Below are the code and all the weights of a small trained network. Each question names an input and a class and asks about switching units off, where a switched-off unit gives its printed mean instead of its output.

import numpy as np


def w(rows, s, z=0):
    codes = np.array(rows[::2]) - 128.0
    scale = np.full(codes.shape[1], s)
    scale[-1] = z or s
    return codes * scale


def f(y):
    return y / 2 * (1 + np.tanh(0.7978845608 * (y + 0.044715 * y**3)))


def log_softmax(a):
    a = a - a.max(-1, keepdims=True)
    return a - np.log(np.exp(a).sum(-1, keepdims=True))


def net(x, mask):
    res = np.array(x, float).reshape(1, 5) / 4 @ E
    y = f(res @ A[0][:, :-1].T + A[0][:, -1])
    res = res + np.where(mask, y, B[0][:, -1]) @ B[0][:, :-1]
    return log_softmax(res[-1] @ U[:, :-1].T + U[:, -1])


A, B = {}, {}
E = w([
[114,151,207],'x0',
[147,132,120],'x1',
[119,254,54],'x2',
[159,138,116],'x3',
[15,73,85],'x4',
],0.0074)
A[0] = w([
[75,233,82,253],'n1',
[178,72,72,249],'n2',
[78,123,197,124],'n3',
[126,10,74,245],'n4',
[152,78,139,253],'n5',
[59,161,107,176],'n6',
[52,183,93,99],'n7',
[129,94,139,146],'n8',
[86,151,25,115],'n9',
],0.012,0.0039)
B[0] = w([
[242,106,77,254],'n1',
[12,90,94,179],'n2',
[181,156,117,162],'n3',
[54,143,174,211],'n4',
[56,141,163,181],'n5',
[145,89,2,185],'n6',
[189,84,118,186],'n7',
[105,71,179,142],'n8',
[181,57,114,203],'n9',
],0.008,0.0085)
U = w([
[70,158,114,253],'0',
[181,176,40,159],'1',
[156,173,188,126],'2',
[174,255,84,67],'3',
[29,162,112,5],'4',
[180,83,68,4],'5',
],0.0083,0.0039)

Each question gives the input, the list of numbers given to net, and the class t.
The units are the neurons (one row each of A and B). Each row of codes is followed by its name. A weight is (code - 128) times the scale printed after its matrix; where a second scale follows, it is the last column's (A, B and U).
mask holds one flag per neuron, in row order. A switched-off neuron (its flag False) gives its mean, the last column of its row in B, instead of its output. The means were averaged over made-up inputs and are rounded, as every weight is.
A unit's drop is (log p(t) with every unit on - log p(t) with that unit switched off) / (log p(t) with every unit on - log p(t) with every unit switched off).
The circuit of an input: a set's keep is (log p(t) with only the set's units on - log p(t) with every unit switched off) / (log p(t) with every unit on - log p(t) with every unit switched off). Starting from all 9 units, units are removed one at a time, each time the one whose removal leaves the highest keep (on an exact tie, the one counted first), for as long as the keep stays at least 0.8.
units of the circuit, in order: the units of the circuit, biggest drop first
most important unit: the unit with the biggest drop
top k neurons: the k neurons with the biggest drops, biggest first
drop when u is switched off: that unit's drop, to one decimal
input [3,2,1,-8,8], class 1: units of the circuit, in order -> n6, n2
input [0,2,-5,1,-3], class 0: most important unit -> n1
input [-6,5,0,6,0], class 0: top 2 neurons -> n2, n1
input [-3,-3,-3,3,7], class 4: units of the circuit, in order -> n4, n1
input [0,-1,-8,-5,-7], class 0: units of the circuit, in order -> n1, n5
input [-2,8,-5,-1,-7], class 0: units of the circuit, in order -> n1, n2, n5
input [0,-3,-6,3,1], class 4: units of the circuit, in order -> n1, n4, n5
input [-7,8,-2,-1,7], class 4: units of the circuit, in order -> n4, n2
input [-4,3,-2,-1,-2], class 0: drop when n8 is switched off -> 0.0
input [0,7,-7,2,-6], class 0: drop when n5 is switched off -> 0.1
input [-2,7,-3,-7,-7], class 0: drop when n1 is switched off -> 0.4
input [-5,-8,5,-5,4], class 5: drop when n9 is switched off -> 0.3
